Here is a tiny trained network, its code and every weight. The questions are about switching its units off for an input and a target symbol, where a switched-off unit gives its printed mean instead of its output.

import numpy as np


def w(rows, s, z=0):
    codes = np.array(rows[::2]) - 128.0
    scale = np.full(codes.shape[1], s)
    scale[-1] = z or s
    return codes * scale


def f(y):
    return y / 2 * (1 + np.tanh(0.7978845608 * (y + 0.044715 * y**3)))


def softmax(a):
    e = np.exp(a - a.max(-1, keepdims=True))
    return e / e.sum(-1, keepdims=True)


def log_softmax(a):
    a = a - a.max(-1, keepdims=True)
    return a - np.log(np.exp(a).sum(-1, keepdims=True))


def net(x, mask):
    ids = ['ΔΛΞΨεζτφ'.index(c) for c in x.split()]
    T = len(ids)
    res = E[ids] + P[:T]
    r = res
    for j in range(2):
        rows = slice(4 * j, 4 * j + 4)
        q, k, v = (r @ M[0][rows].T for M in (Q, K, V))
        z = softmax(np.where(np.tri(T) > 0, q @ k.T / 4**0.5, -1e9)) @ v
        o = O[0][rows]
        res = res + np.where(mask[j], z, o[:, -1]) @ o[:, :-1]
    y = f(res @ A[0][:, :-1].T + A[0][:, -1])
    res = res + np.where(mask[2:10], y, B[0][:, -1]) @ B[0][:, :-1]
    return log_softmax(res[-1] @ U[:, :-1].T + U[:, -1])


Q, K, V, O, A, B = {}, {}, {}, {}, {}, {}
E = w([
[43,126,83,58,171],'Δ',
[65,80,122,113,131],'Λ',
[46,157,151,183,177],'Ξ',
[111,105,96,61,126],'Ψ',
[195,58,131,88,22],'ε',
[105,201,3,86,148],'ζ',
[41,90,166,118,78],'τ',
[155,75,73,167,60],'φ',
],0.02)
P = w([
[120,41,52,67,123],'0',
[40,194,131,192,33],'1',
[158,50,133,174,198],'2',
[134,70,78,51,130],'3',
[145,173,151,136,37],'4',
[158,45,118,170,213],'5',
[153,106,92,118,119],'6',
[89,182,151,41,113],'7',
[164,40,107,162,213],'8',
[161,127,94,147,117],'9',
[105,182,155,7,140],'10',
[171,27,86,193,203],'11',
[164,135,90,177,106],'12',
],0.014)
Q[0] = w([
[156,162,103,133,123],'h1',
[135,159,112,154,119],'h1',
[76,212,101,147,37],'h1',
[145,131,100,137,143],'h1',
[168,137,55,192,121],'h2',
[67,243,255,82,131],'h2',
[129,87,207,160,141],'h2',
[96,101,65,141,206],'h2',
],0.01)
K[0] = w([
[162,153,182,48,185],'h1',
[114,142,125,190,133],'h1',
[85,20,46,177,57],'h1',
[169,185,105,128,108],'h1',
[109,61,32,142,128],'h2',
[26,237,185,158,2],'h2',
[131,113,204,97,110],'h2',
[111,62,119,79,204],'h2',
],0.0071)
V[0] = w([
[190,132,190,63,185],'h1',
[36,109,196,124,60],'h1',
[103,97,233,130,136],'h1',
[190,213,129,185,209],'h1',
[158,101,182,93,131],'h2',
[59,58,7,182,199],'h2',
[255,92,131,125,156],'h2',
[58,211,99,75,123],'h2',
],0.0076)
O[0] = w([
[143,87,150,24,125,62],'h1',
[54,148,159,218,120,148],'h1',
[169,85,253,200,112,88],'h1',
[193,127,119,128,171,43],'h1',
[129,102,180,121,154,105],'h2',
[76,115,203,80,194,249],'h2',
[118,103,190,44,156,110],'h2',
[103,197,159,157,134,124],'h2',
],0.007,0.013)
A[0] = w([
[67,177,137,152,204,140],'n1',
[149,182,164,254,93,125],'n2',
[192,77,193,168,229,85],'n3',
[90,49,234,121,129,89],'n4',
[81,118,197,182,140,83],'n5',
[204,122,90,194,122,254],'n6',
[90,88,46,132,132,183],'n7',
[181,227,132,159,193,106],'n8',
],0.0089,0.0058)
B[0] = w([
[157,40,81,160,40,233],'n1',
[177,133,106,43,180,188],'n2',
[38,91,40,48,99,156],'n3',
[142,97,165,177,52,182],'n4',
[137,178,158,143,119,177],'n5',
[38,143,90,131,106,143],'n6',
[202,156,197,161,154,249],'n7',
[90,96,248,66,163,146],'n8',
],0.011,0.012)
U = w([
[141,160,20,130,97,169],'Δ',
[47,180,153,113,97,166],'Λ',
[22,85,76,83,140,141],'Ξ',
[77,145,210,62,191,237],'Ψ',
[220,108,140,115,100,2],'ε',
[255,55,135,163,232,183],'ζ',
[118,74,212,153,178,52],'τ',
[173,102,103,226,178,83],'φ',
],0.0088,0.0056)

Each question gives the input, a string of symbols that net reads in full, and the target symbol t.
The units are the heads (4 rows each of Q, K, V and O) and the neurons (one row each of A and B). Each row of codes is followed by its name. A weight is (code - 128) times the scale printed after its matrix; where a second scale follows, it is the last column's (O, A, B and U).
mask holds one flag per unit, heads first, then neurons. A switched-off unit (its flag False) gives its mean, the last column of its rows in O or B, instead of its output. The means were averaged over made-up inputs and are rounded, as every weight is.
A unit's drop is (log p(t) with every unit on - log p(t) with that unit switched off) / (log p(t) with every unit on - log p(t) with every unit switched off).
The circuit of an input: a set's keep is (log p(t) with only the set's units on - log p(t) with every unit switched off) / (log p(t) with every unit on - log p(t) with every unit switched off). Starting from all 10 units, units are removed one at a time, each time the one whose removal leaves the highest keep (on an exact tie, the one counted first), for as long as the keep stays at least 0.8.
units of the circuit, in order: the units of the circuit, biggest drop first
unit that matters most: the unit with the biggest drop
top k neurons: the k neurons with the biggest drops, biggest first
which heads matter: for each layer, one digit per head in row order, 1 if its drop is at least 0.15 and else 0, layers parted by /
drop when u is switched off: that unit's drop, to one decimal
input φ Δ ζ, target ζ: which heads matter	10
input τ Ξ Λ, target Ξ: units of the circuit, in order	n3, h1
input Ξ φ Ψ, target Ξ: which heads matter	11
input τ φ Δ Ξ Ψ φ Λ, target τ: unit that matters most	h2
input ζ ζ Ψ φ τ, target Δ: top 2 neurons	n2, n8
input Ξ ε Δ φ Δ ζ Ξ Ξ φ Λ Λ Λ, target Ξ: units of the circuit, in order	n3, h2
input φ Ξ Λ φ Ψ φ φ Δ φ, target Ξ: units of the circuit, in order	n3, h2
input ε Ξ ζ τ Ξ φ ζ ε ε φ Λ Ψ Ψ, target Ψ: units of the circuit, in order	n1, h2
input φ Λ ε φ τ Ψ, target τ: units of the circuit, in order	n4, h1
input φ φ Ξ φ ζ ζ Ψ Λ, target Δ: units of the circuit, in order	h2, n8
input Λ Ξ φ φ Ψ Δ Ψ Δ Ψ, target Ξ: units of the circuit, in order	h2, n3, h1
input Ψ Ξ Ξ τ, target Λ: units of the circuit, in order	h1, n5, h2
input φ φ Λ Ψ Ξ Ξ Λ Ξ Ξ Ξ Δ ε, target Ξ: top 3 neurons	n3, n7, n6
input Λ τ Λ φ Ξ, target Δ: unit that matters most	n2
input φ Ξ τ ε φ Ξ ζ φ φ Ξ Λ φ φ, target ζ: top 3 neurons	n3, n7, n5
input φ ζ φ Ξ, target φ: top 3 neurons	n1, n3, n2
input τ Ψ Λ φ ε φ, target τ: units of the circuit, in order	h2, h1, n1, n2
input φ Λ Λ Ψ ε φ Ξ, target φ: top 2 neurons	n1, n3
input ε φ ζ φ φ Δ, target ζ: top 3 neurons	n7, n1, n6
input Λ ε ζ Ξ Δ, target Δ: units of the circuit, in order	h2
input Ψ Ξ Ψ Λ τ Λ φ Λ ζ, target ζ: which heads matter	00
input Ξ τ φ φ Ξ φ τ ε, target Δ: which heads matter	01
input Ξ Ψ ε Δ Λ φ φ Δ Ξ φ Ξ φ φ, target ζ: which heads matter	11
input Ξ Ξ Ψ φ Ξ Ψ Λ, target τ: top 3 neurons	n4, n2, n3
input φ ε ζ Ψ φ, target Λ: top 2 neurons	n1, n2
input Ξ φ Δ Ξ Δ φ φ ζ Λ τ Ψ, target Δ: drop when n1 is switched off	-0.1
input Ξ φ τ φ Δ, target Δ: drop when n1 is switched off	0.1
